[[124 141 147 128 133 120 124 138 137 126 128]
 [137 117 108 127 116 134 140 119 117 126 132]
 [140 119 108 128 106 131 143 120 114 123 133]
 [120 137 143 127 132 122 123 135 136 126 128]]
->
[[120 137 143 127 132 122 123 135 136 126 128]
 [124 141 147 128 133 120 124 138 137 126 128]
 [137 117 108 127 116 134 140 119 117 126 132]
 [140 119 108 128 106 131 143 120 114 123 133]]

[[128 126 130]
 [126 131 127]
 [155 137 129]]
->
[[126 131 127]
 [128 126 130]
 [155 137 129]]

[[124 129 131 121 113 115 147 152 147 108]
 [122 128 140 130 145 132 113 120 127 140]
 [129 137 132 123 151 135 104 114 118 151]]
->
[[122 128 140 130 145 132 113 120 127 140]
 [124 129 131 121 113 115 147 152 147 108]
 [129 137 132 123 151 135 104 114 118 151]]

[[127 131 131 129 124 126 127 132]
 [122 121 137 144 132 131 131 153]]
->
[[122 121 137 144 132 131 131 153]
 [127 131 131 129 124 126 127 132]]

[[125 135 132 135]
 [116 157 136 132]]
->
[[116 157 136 132]
 [125 135 132 135]]

[[128 124 129 115 139 128 130 133 128 134]
 [123 128 132  99 126 131 119 125 122 134]
 [120 129 134 133 127 130 119 129 125 130]]
->
[[120 129 134 133 127 130 119 129 125 130]
 [123 128 132  99 126 131 119 125 122 134]
 [128 124 129 115 139 128 130 133 128 134]]

[[138 138 141 114]
 [134 130 130 100]
 [135 136 108 132]
 [126 132 128 131]]
->
[[126 132 128 131]
 [134 130 130 100]
 [135 136 108 132]
 [138 138 141 114]]

[[125 137 134 122 121 121 137 118 132 123 142 119 135 150 126]
 [118 115 117 119 126 119 137 121 116 118 115 131 117 127 140]]
->
[[118 115 117 119 126 119 137 121 116 118 115 131 117 127 140]
 [125 137 134 122 121 121 137 118 132 123 142 119 135 150 126]]
---
[[127 134 135 127 116 115 140 141]
 [131 122 128 131 146 138 106 106]
 [130 127 121 128 127 131 126 124]
 [134 124 119 135 133 139 118 115]
 [119 138 137 129 135 123 123 138]]
->
[[141 127 134 135 127 116 115 140]
 [106 131 122 128 131 146 138 106]
 [124 130 127 121 128 127 131 126]
 [115 134 124 119 135 133 139 118]
 [138 119 138 137 129 135 123 123]]

[[135 102]
 [118 101]
 [148 146]
 [120 128]
 [116 151]
 [127 148]]
->
[[102 135]
 [101 118]
 [146 148]
 [128 120]
 [151 116]
 [148 127]]

[[114 114 102 143 103 109 102 143 114 142 102 147]
 [129 129 101 129 102 134 102 129 130 129 101 130]]
->
[[147 114 114 102 143 103 109 102 143 114 142 102]
 [130 129 129 101 129 102 134 102 129 130 129 101]]

[[108 124 135 134]
 [106 132 138 142]
 [123 107 134 114]
 [131 154 117 131]
 [106 131 108 123]]
->
[[134 108 124 135]
 [142 106 132 138]
 [114 123 107 134]
 [131 131 154 117]
 [123 106 131 108]]

[[124 132 135 128 137 124 124]
 [122 126 131 131 128 134 130]
 [118 122 130 126 106 121 116]
 [124 126 148 132 134 131 126]
 [129 117 139 124 124 122 136]
 [127 132 122 132 124 124 126]
 [131 134 120 135 128 137 132]
 [126 136 129 126 123 129 131]
 [121 129 120 116 125 124 137]
 [123 128 134 126 126 132 124]
 [115 120 134 122 138 118 127]
 [130 126 125 123 126 133 124]]
->
[[124 124 132 135 128 137 124]
 [130 122 126 131 131 128 134]
 [116 118 122 130 126 106 121]
 [126 124 126 148 132 134 131]
 [136 129 117 139 124 124 122]
 [126 127 132 122 132 124 124]
 [132 131 134 120 135 128 137]
 [131 126 136 129 126 123 129]
 [137 121 129 120 116 125 124]
 [124 123 128 134 126 126 132]
 [127 115 120 134 122 138 118]
 [124 130 126 125 123 126 133]]

[[116 123 130 122 134 134 141 121 144 155 116 140 138]
 [115 123 131 121 135 133 138 120 145 154 117 140 139]]
->
[[138 116 123 130 122 134 134 141 121 144 155 116 140]
 [139 115 123 131 121 135 133 138 120 145 154 117 140]]
---
[[131 121 103 132 132]
 [113 127 144 127 113]
 [119 131 150 123 121]
 [138 134 138 114 144]
 [124 129 138 147 113]]
->
[[131 121]
 [113 127]
 [119 131]]

[[113 155 125]
 [109 157 124]
 [119 150 121]]
->
[[113 155]
 [109 157]
 [119 150]]

[[121 125 132 122 121]
 [150 132 121 154 138]
 [141 136 118 135 141]
 [147 139 115 138 145]
 [113 128 130 104 125]]
->
[[121 125]
 [150 132]
 [141 136]]

[[140 144 146 127]
 [133 136 128 120]
 [136 130 109 107]
 [129 145 147 128]
 [126 129 121 123]]
->
[[140 144]
 [133 136]
 [136 130]]

[[131 128 128]
 [134 124 113]
 [138 127 105]]
->
[[131 128]
 [134 124]
 [138 127]]

[[124 149 122]
 [124 140 114]
 [124 134 107]
 [126 125 118]
 [128 144 137]]
->
[[124 149]
 [124 140]
 [124 134]]
